data =
[[120 151 173 101 161 181 132 171 188 149 155 146 166 149]
 [120 125 152 137 142 165 123 139 156 121 136 128 117 122]]
Rows and columns are counted from 0.
(0, 0) = 120
(0, 10) = 155
(1, 2) = 152
(1, 8) = 156
(1, 12) = 117
(1, 0) = 120
(0, 13) = 149
(0, 3) = 101

A =
183 126 133 51 173 142 112 123
154 112 159 71 165 149 140 122
94 101 201 111 152 178 119 141
142 97 164 121 157 138 116 120
170 131 152 61 146 180 145 129
152 122 152 77 162 149 142 152
136 116 164 141 144 114 157 111
151 121 153 70 164 169 125 116
154 85 126 65 156 161 117 107
Rows and columns are counted from 0.
(0, 0)	183
(5, 5)	149
(5, 1)	122
(6, 1)	116
(1, 3)	71
(8, 5)	161
(6, 6)	157
(6, 2)	164
(8, 7)	107
(3, 3)	121
(4, 4)	146
(0, 3)	51
(1, 1)	112
(6, 4)	144
(4, 5)	180
(1, 0)	154
(6, 5)	114
(0, 5)	142
(2, 5)	178
(6, 3)	141

grid =
[[120, 111, 131, 102, 159, 144, 152, 110, 172, 154, 125, 188, 80],
 [89, 117, 131, 102, 159, 137, 152, 97, 110, 143, 135, 139, 80],
 [120, 116, 131, 112, 159, 144, 139, 110, 172, 143, 114, 76, 80],
 [120, 116, 131, 102, 168, 144, 153, 136, 172, 143, 125, 142, 80],
 [120, 116, 107, 74, 159, 144, 152, 110, 172, 137, 80, 140, 165],
 [134, 172, 96, 102, 177, 144, 168, 110, 172, 143, 156, 116, 86],
 [128, 116, 131, 102, 141, 175, 115, 100, 168, 148, 125, 140, 107]]
grid[-7,0]	120
grid[4,-8]	144
grid[5,12]	86
grid[:, 2]	[131, 131, 131, 131, 107, 96, 131]
grid[-6,11]	139
grid[-6]	[89, 117, 131, 102, 159, 137, 152, 97, 110, 143, 135, 139, 80]
grid[-2]	[134, 172, 96, 102, 177, 144, 168, 110, 172, 143, 156, 116, 86]
grid[:, 10]	[125, 135, 114, 125, 80, 156, 125]
grid[:, 12]	[80, 80, 80, 80, 165, 86, 107]
grid[-3,-1]	165
grid[1,6]	152
grid[-4]	[120, 116, 131, 102, 168, 144, 153, 136, 172, 143, 125, 142, 80]
grid[-1,12]	107
grid[-3,-12]	116
grid[-6,-4]	143
grid[5,10]	156
grid[-6,8]	110
grid[-5,4]	159
grid[3,11]	142
grid[-2,-7]	168
grid[-3]	[120, 116, 107, 74, 159, 144, 152, 110, 172, 137, 80, 140, 165]
grid[4,-6]	110
grid[3,2]	131
grid[-1,2]	131
grid[-1]	[128, 116, 131, 102, 141, 175, 115, 100, 168, 148, 125, 140, 107]
grid[:, -4]	[154, 143, 143, 143, 137, 143, 148]
grid[-5,-2]	76
grid[0,-1]	80
grid[5,-9]	177
grid[-5,-6]	110
grid[6,-2]	140
grid[:, 0]	[120, 89, 120, 120, 120, 134, 128]
grid[6,-13]	128
grid[3,6]	153
grid[-3,10]	80
grid[-2,-11]	96
grid[-7,1]	111
grid[4,4]	159
grid[4,-4]	137

B =
101 117 94 142 149 146 132 131 94 95 133
100 117 92 143 146 142 133 133 92 92 135
88 119 73 146 126 120 166 167 73 73 168
111 120 104 145 145 144 98 96 103 102 99
91 116 82 142 145 139 161 162 82 84 163
94 120 79 147 126 121 149 149 79 78 151
99 118 89 144 141 137 136 136 89 89 138
110 119 104 144 149 148 103 102 103 102 105
115 119 109 144 150 150 90 88 108 107 91
122 121 117 145 148 151 65 62 116 113 66
107 117 102 142 154 152 115 114 102 102 116
109 119 101 144 144 143 106 105 100 99 108
111 120 103 145 144 143 98 97 103 101 99
B[-13][0]: 101
B[-9][1]: 116
B[:, -7]: [149, 146, 126, 145, 145, 126, 141, 149, 150, 148, 154, 144, 144]
B[-3][4]: 154
B[-7][10]: 138
B[-9][3]: 142
B[:, -8]: [142, 143, 146, 145, 142, 147, 144, 144, 144, 145, 142, 144, 145]
B[-5][-5]: 90
B[-4]: [122, 121, 117, 145, 148, 151, 65, 62, 116, 113, 66]
B[-3][7]: 114
B[6][-2]: 89
B[6][-10]: 118
B[9][4]: 148
B[:, -2]: [95, 92, 73, 102, 84, 78, 89, 102, 107, 113, 102, 99, 101]
B[7][-8]: 144
B[-5]: [115, 119, 109, 144, 150, 150, 90, 88, 108, 107, 91]
B[:, -11]: [101, 100, 88, 111, 91, 94, 99, 110, 115, 122, 107, 109, 111]
B[-11][-2]: 73
B[5][-10]: 120
B[-1][4]: 144
B[10][3]: 142
B[:, -3]: [94, 92, 73, 103, 82, 79, 89, 103, 108, 116, 102, 100, 103]
B[-5][7]: 88
B[-13][2]: 94
B[:, -5]: [132, 133, 166, 98, 161, 149, 136, 103, 90, 65, 115, 106, 98]
B[0][5]: 146
B[10][-5]: 115
B[3][4]: 145
B[-12][7]: 133
B[-13][9]: 95
B[5][-5]: 149
B[6][-6]: 137
B[-1][-4]: 97
B[-7][6]: 136
B[-12][-7]: 146
